Below are the code and all the weights of a small trained network. Each question names an input and a target symbol and asks about switching units off, where a switched-off unit gives its printed mean instead of its output.

import numpy as np


def w(rows, s, z=0):
    codes = np.array(rows[::2]) - 128.0
    scale = np.full(codes.shape[1], s)
    scale[-1] = z or s
    return codes * scale


def norm(h):
    return h / np.sqrt((h * h).mean(-1, keepdims=True) + 1e-5)


def softmax(a):
    e = np.exp(a - a.max(-1, keepdims=True))
    return e / e.sum(-1, keepdims=True)


def log_softmax(a):
    a = a - a.max(-1, keepdims=True)
    return a - np.log(np.exp(a).sum(-1, keepdims=True))


def net(x, mask):
    ids = ['βζηπστφω'.index(c) for c in x.split()]
    T = len(ids)
    res = E[ids] + P[:T]
    u = 0
    for l in range(3):
        r = norm(res)
        for j in range(2):
            rows = slice(3 * j, 3 * j + 3)
            q, k, v = (r @ M[l][rows].T for M in (Q, K, V))
            z = softmax(np.where(np.tri(T) > 0, q @ k.T / 3**0.5, -1e9)) @ v
            o = O[l][rows]
            res = res + np.where(mask[u + j], z, o[:, -1]) @ o[:, :-1]
        u += 2
    return log_softmax(norm(res)[-1] @ U[:, :-1].T + U[:, -1])


Q, K, V, O = {}, {}, {}, {}
E = w([
[67,150,5],'β',
[120,177,165],'ζ',
[149,116,145],'η',
[159,129,109],'π',
[159,114,31],'σ',
[139,171,147],'τ',
[92,28,92],'φ',
[160,121,156],'ω',
],0.019)
P = w([
[254,105,151],'0',
[159,178,127],'1',
[164,185,106],'2',
[137,185,118],'3',
[127,181,116],'4',
[117,184,107],'5',
[105,193,135],'6',
[112,193,128],'7',
[89,190,131],'8',
[96,182,137],'9',
[114,176,113],'10',
],0.0047)
Q[0] = w([
[103,151,98],'0.h1',
[147,36,209],'0.h1',
[86,176,92],'0.h1',
[129,105,96],'0.h2',
[118,153,162],'0.h2',
[246,171,115],'0.h2',
],0.013)
K[0] = w([
[72,152,156],'0.h1',
[209,118,145],'0.h1',
[57,217,81],'0.h1',
[45,88,204],'0.h2',
[120,245,162],'0.h2',
[161,2,36],'0.h2',
],0.013)
V[0] = w([
[97,70,92],'0.h1',
[141,228,173],'0.h1',
[59,158,105],'0.h1',
[102,125,137],'0.h2',
[149,128,145],'0.h2',
[128,2,225],'0.h2',
],0.01)
O[0] = w([
[154,106,104,131],'0.h1',
[178,254,144,122],'0.h1',
[105,174,48,132],'0.h1',
[126,101,49,94],'0.h2',
[82,134,156,120],'0.h2',
[100,115,154,2],'0.h2',
],0.0086,0.0067)
Q[1] = w([
[76,126,164],'1.h1',
[177,110,159],'1.h1',
[147,196,95],'1.h1',
[129,161,53],'1.h2',
[6,78,202],'1.h2',
[46,73,195],'1.h2',
],0.016)
K[1] = w([
[137,48,127],'1.h1',
[71,93,117],'1.h1',
[249,188,212],'1.h1',
[83,218,149],'1.h2',
[179,14,213],'1.h2',
[135,37,187],'1.h2',
],0.012)
V[1] = w([
[137,104,104],'1.h1',
[90,154,120],'1.h1',
[73,55,93],'1.h1',
[160,117,76],'1.h2',
[156,68,142],'1.h2',
[23,1,101],'1.h2',
],0.013)
O[1] = w([
[128,129,153,119],'1.h1',
[61,148,173,89],'1.h1',
[110,118,199,2],'1.h1',
[254,134,101,217],'1.h2',
[97,108,157,78],'1.h2',
[138,125,21,57],'1.h2',
],0.0076,0.0066)
Q[2] = w([
[168,203,41],'2.h1',
[72,36,192],'2.h1',
[123,104,249],'2.h1',
[200,4,166],'2.h2',
[137,58,163],'2.h2',
[190,113,135],'2.h2',
],0.013)
K[2] = w([
[127,199,95],'2.h1',
[122,4,151],'2.h1',
[178,53,176],'2.h1',
[85,66,153],'2.h2',
[75,100,148],'2.h2',
[126,76,141],'2.h2',
],0.022)
V[2] = w([
[77,147,83],'2.h1',
[254,156,133],'2.h1',
[188,158,149],'2.h1',
[142,161,88],'2.h2',
[152,210,246],'2.h2',
[92,32,173],'2.h2',
],0.0093)
O[2] = w([
[65,133,54,146],'2.h1',
[114,102,201,254],'2.h1',
[155,112,200,176],'2.h1',
[126,170,201,179],'2.h2',
[254,120,73,68],'2.h2',
[100,72,56,43],'2.h2',
],0.0095,0.0054)
U = w([
[130,140,100,74],'β',
[7,97,139,236],'ζ',
[90,114,153,55],'η',
[64,181,204,232],'π',
[131,49,128,23],'σ',
[44,236,73,168],'τ',
[70,154,145,4],'φ',
[55,218,185,114],'ω',
],0.015,0.0039)

Each question gives the input, a string of symbols that net reads in full, and the target symbol t.
The units are the heads (3 rows each of Q, K, V and O). Each row of codes is followed by its name. A weight is (code - 128) times the scale printed after its matrix; where a second scale follows, it is the last column's (O and U).
mask holds one flag per head, layer by layer. A switched-off head (its flag False) gives its mean, the last column of its rows in O, instead of its output. The means were averaged over made-up inputs and are rounded, as every weight is.
A unit's drop is (log p(t) with every unit on - log p(t) with that unit switched off) / (log p(t) with every unit on - log p(t) with every unit switched off).
The circuit of an input: a set's keep is (log p(t) with only the set's units on - log p(t) with every unit switched off) / (log p(t) with every unit on - log p(t) with every unit switched off). Starting from all 6 units, units are removed one at a time, each time the one whose removal leaves the highest keep (on an exact tie, the one counted first), for as long as the keep stays at least 0.8.
units of the circuit, in order: the units of the circuit, biggest drop first
most important unit: the unit with the biggest drop
which heads matter: for each layer, one digit per head in row order, 1 if its drop is at least 0.15 and else 0, layers parted by /
drop of u: that unit's drop, to one decimal
input ζ σ η σ β π, target τ: most important unit	1.h2
input η σ φ σ π, target ζ: units of the circuit, in order	0.h1, 2.h2
input φ ω η, target ζ: which heads matter	01 / 00 / 01
input β τ ω π σ σ, target π: which heads matter	00 / 01 / 10
input σ π σ ω σ, target σ: which heads matter	10 / 00 / 10
input η ω ω σ π σ σ σ β ζ σ, target ω: units of the circuit, in order	0.h1, 1.h2, 2.h2
input σ σ σ, target σ: units of the circuit, in order	0.h1, 1.h1, 1.h2, 2.h2
input σ β σ, target τ: units of the circuit, in order	2.h2, 0.h1
input τ σ σ σ, target π: units of the circuit, in order	2.h1, 2.h2
input π η σ η β σ σ σ ω β η, target β: which heads matter	01 / 01 / 01
input ω σ η σ σ σ σ π, target σ: units of the circuit, in order	0.h1, 1.h2
input η σ φ, target ζ: which heads matter	00 / 01 / 00
input η σ β σ ω, target σ: units of the circuit, in order	2.h2, 1.h2, 0.h1
input φ σ σ η, target ζ: units of the circuit, in order	2.h2, 0.h2
input σ φ σ σ, target ζ: units of the circuit, in order	2.h2, 0.h1
input β β ω ω π, target τ: which heads matter	10 / 00 / 10
input η σ σ π τ ζ ω, target σ: units of the circuit, in order	2.h2, 1.h2, 0.h2
input σ η σ σ σ σ β σ ζ σ σ, target ω: drop of 2.h2	0.2
input η σ σ σ η ω τ η, target σ: drop of 1.h2	0.4
input ω σ φ φ ω σ σ σ, target ζ: drop of 0.h2	0.1
